Here is a tiny trained network, its code and every weight. The questions are about switching its units off for an input and a target symbol, where a switched-off unit gives its printed mean instead of its output.

import numpy as np


def w(rows, s, z=0):
    codes = np.array(rows[::2]) - 128.0
    scale = np.full(codes.shape[1], s)
    scale[-1] = z or s
    return codes * scale


def norm(h):
    return h / np.sqrt((h * h).mean(-1, keepdims=True) + 1e-5)


def f(y):
    return y / 2 * (1 + np.tanh(0.7978845608 * (y + 0.044715 * y**3)))


def softmax(a):
    e = np.exp(a - a.max(-1, keepdims=True))
    return e / e.sum(-1, keepdims=True)


def log_softmax(a):
    a = a - a.max(-1, keepdims=True)
    return a - np.log(np.exp(a).sum(-1, keepdims=True))


def net(x, mask):
    ids = ['ΓΘΛΞΦΨαβδεηπω'.index(c) for c in x.split()]
    T = len(ids)
    res = E[ids] + P[:T]
    u = 0
    for l in range(3):
        q, k, v = (norm(res) @ M[l].T for M in (Q, K, V))
        z = softmax(np.where(np.tri(T) > 0, q @ k.T / 2**0.5, -1e9)) @ v
        res = res + np.where(mask[u], z, O[l][:, -1]) @ O[l][:, :-1]
        u += 1
        y = f(norm(res) @ A[l][:, :-1].T + A[l][:, -1])
        res = res + np.where(mask[u : u + 4], y, B[l][:, -1]) @ B[l][:, :-1]
        u += 4
    return log_softmax(norm(res)[-1] @ U[:, :-1].T + U[:, -1])


Q, K, V, O, A, B = {}, {}, {}, {}, {}, {}
E = w([
[138,156,174],'Γ',
[112,163,150],'Θ',
[175,181,131],'Λ',
[101,147,86],'Ξ',
[186,120,145],'Φ',
[185,120,146],'Ψ',
[128,160,169],'α',
[152,238,126],'β',
[66,121,250],'δ',
[120,157,152],'ε',
[127,101,154],'η',
[129,70,94],'π',
[138,154,173],'ω',
],0.022)
P = w([
[182,2,52],'0',
[110,158,155],'1',
[99,159,143],'2',
[107,160,152],'3',
[104,165,152],'4',
[104,166,156],'5',
[106,165,157],'6',
[106,164,158],'7',
[106,168,158],'8',
[112,172,166],'9',
[111,172,173],'10',
[114,166,159],'11',
[108,163,156],'12',
[117,169,168],'13',
],0.004)
Q[0] = w([
[205,229,7],'L0H1',
[129,118,178],'L0H1',
],0.018)
K[0] = w([
[92,129,252],'L0H1',
[143,135,118],'L0H1',
],0.032)
V[0] = w([
[229,148,2],'L0H1',
[123,112,14],'L0H1',
],0.0027)
O[0] = w([
[38,175,28,137],'L0H1',
[62,116,2,253],'L0H1',
],0.0035,0.0003)
A[0] = w([
[115,29,176,145],'L0N1',
[13,109,142,6],'L0N2',
[13,65,245,87],'L0N3',
[52,109,13,122],'L0N4',
],0.012,0.0015)
B[0] = w([
[131,101,193,192],'L0N1',
[170,138,188,177],'L0N2',
[49,102,254,253],'L0N3',
[90,190,190,232],'L0N4',
],0.017,0.0049)
Q[1] = w([
[73,175,113],'L1H1',
[5,28,242],'L1H1',
],0.026)
K[1] = w([
[79,175,181],'L1H1',
[58,46,5],'L1H1',
],0.024)
V[1] = w([
[251,165,206],'L1H1',
[102,243,154],'L1H1',
],0.014)
O[1] = w([
[131,51,54,254],'L1H1',
[2,116,115,224],'L1H1',
],0.012,0.0065)
A[1] = w([
[101,153,112,156],'L1N1',
[176,90,80,252],'L1N2',
[112,188,138,193],'L1N3',
[119,231,6,189],'L1N4',
],0.017,0.0025)
B[1] = w([
[187,97,195,184],'L1N1',
[153,113,53,215],'L1N2',
[190,124,92,255],'L1N3',
[30,243,2,200],'L1N4',
],0.019,0.0038)
Q[2] = w([
[13,134,57],'L2H1',
[172,228,4],'L2H1',
],0.025)
K[2] = w([
[36,162,66],'L2H1',
[187,254,116],'L2H1',
],0.03)
V[2] = w([
[59,139,76],'L2H1',
[111,252,164],'L2H1',
],0.018)
O[2] = w([
[22,231,87,193],'L2H1',
[250,255,175,254],'L2H1',
],0.0086,0.0036)
A[2] = w([
[228,77,6,10],'L2N1',
[76,125,165,2],'L2N2',
[153,140,73,157],'L2N3',
[31,186,108,197],'L2N4',
],0.024,0.0052)
B[2] = w([
[252,127,113,190],'L2N1',
[69,162,116,180],'L2N2',
[80,71,128,160],'L2N3',
[191,122,109,245],'L2N4',
],0.041,0.012)
U = w([
[87,42,70,164],'Γ',
[111,183,173,135],'Θ',
[126,87,7,23],'Λ',
[176,241,128,27],'Ξ',
[190,58,119,122],'Φ',
[196,51,121,165],'Ψ',
[81,141,93,114],'α',
[99,163,27,10],'β',
[105,119,182,198],'δ',
[77,161,118,224],'ε',
[120,39,188,253],'η',
[218,148,235,52],'π',
[91,51,82,140],'ω',
],0.014,0.0027)

Each question gives the input, a string of symbols that net reads in full, and the target symbol t.
The units are the heads (2 rows each of Q, K, V and O) and the neurons (one row each of A and B). Each row of codes is followed by its name. A weight is (code - 128) times the scale printed after its matrix; where a second scale follows, it is the last column's (O, A, B and U).
mask holds one flag per unit, layer by layer, with each layer's heads first. A switched-off unit (its flag False) gives its mean, the last column of its rows in O or B, instead of its output. The means were averaged over made-up inputs and are rounded, as every weight is.
A unit's drop is (log p(t) with every unit on - log p(t) with that unit switched off) / (log p(t) with every unit on - log p(t) with every unit switched off).
The circuit of an input: a set's keep is (log p(t) with only the set's units on - log p(t) with every unit switched off) / (log p(t) with every unit on - log p(t) with every unit switched off). Starting from the 12 units with the biggest drops (on a tie, the unit counted first), units are removed one at a time, each time the one whose removal leaves the highest keep (on an exact tie, the one counted first), for as long as the keep stays at least 0.8.
circuit, biggest first: the units of the circuit, biggest drop first
unit that matters most: the unit with the biggest drop
k most important neurons: the k neurons with the biggest drops, biggest first
k most important neurons of layer l: the k neurons of layer l with the biggest drops, biggest first
input Γ Ξ Θ β Θ Ξ Ξ π β Γ η π π Γ, target Γ: circuit, biggest first : (L2H1)
input β Θ δ Θ, target β: 2 most important neurons of layer 0 : (L0N4, L0N2)
input π Ψ δ ε Ξ Θ Ξ Γ ε Ξ Γ π Λ ε, target π: circuit, biggest first : (L1H1, L2N4, L0N3)
input Λ η Θ Λ Ψ π Φ Φ ω π β π α Θ, target Λ: 3 most important neurons of layer 2 : (L2N4, L2N1, L2N2)
input β π π π, target β: 3 most important neurons : (L0N4, L0N3, L2N2)
input Λ Ξ Λ π Λ Ψ Ξ Θ, target Λ: 4 most important neurons : (L0N4, L0N3, L0N2, L2N4)
input Γ π Ξ Ξ π Γ Λ η Ξ Γ π Θ, target Γ: 4 most important neurons : (L0N4, L1N4, L2N1, L0N3)
input π Θ Ψ Ξ Ξ Ψ δ Φ ε π Θ Θ δ Θ, target π: 3 most important neurons : (L0N2, L0N1, L2N2)
input Γ Φ Γ, target Γ: circuit, biggest first : (L2H1, L1H1)
input Λ η α, target Λ: circuit, biggest first : (L1H1, L2N4, L2H1, L2N1)
input π β Λ Θ ε Θ π β Ψ ε β π, target π: 2 most important neurons : (L0N2, L1N4)
input Ξ δ Γ Ξ π ω α Γ Ξ ω π Ψ ε, target Ξ: 3 most important neurons : (L2N4, L0N2, L2N2)
input β η η π, target β: 2 most important neurons : (L0N1, L0N2)
input η δ Γ π Θ η β Γ Θ Θ Γ Γ, target η: unit that matters most : L2H1
input Γ π Ψ η π Λ ε, target Γ: 3 most important neurons : (L0N4, L1N4, L2N1)
input Θ α β π α Λ, target Λ: 2 most important neurons of layer 0 : (L0N3, L0N1)
input Ξ β π ω, target Ξ: 2 most important neurons : (L2N4, L0N4)
input Ξ α π η β α π ε π α, target Ξ: 3 most important neurons : (L2N4, L0N4, L0N2)
input Λ π Θ ε, target Λ: 2 most important neurons : (L0N4, L2N4)
input Γ ε ω α η Λ Φ Λ π Θ, target Γ: circuit, biggest first : (L2H1)
input β ω ε Γ Ξ Λ, target Λ: circuit, biggest first : (L0N3, L1H1)
input Λ η Γ δ Λ ε, target Λ: 3 most important neurons : (L0N4, L0N2, L0N1)
input π η Γ Φ Φ ω π, target π: 3 most important neurons : (L0N2, L0N3, L0N4)
input Ξ ε η π π δ α π α α, target Ξ: 3 most important neurons : (L0N2, L2N4, L0N4)
input β Ξ Λ ω ω ε α Γ Γ π Φ ε η ε, target β: 4 most important neurons : (L0N4, L2N2, L0N2, L2N1)
input ω Θ Ψ β, target β: circuit, biggest first : (L1N4, L0N3)
input Ξ Φ α ω, target Ξ: unit that matters most : L2N4
input Ξ π Ξ Θ α Ξ π ε ε, target Ξ: 2 most important neurons of layer 1 : (L1N2, L1N4)
input π Ψ Θ, target π: 3 most important neurons of layer 0 : (L0N2, L0N1, L0N4)
input ε Φ π α β, target β: 2 most important neurons of layer 2 : (L2N1, L2N3)
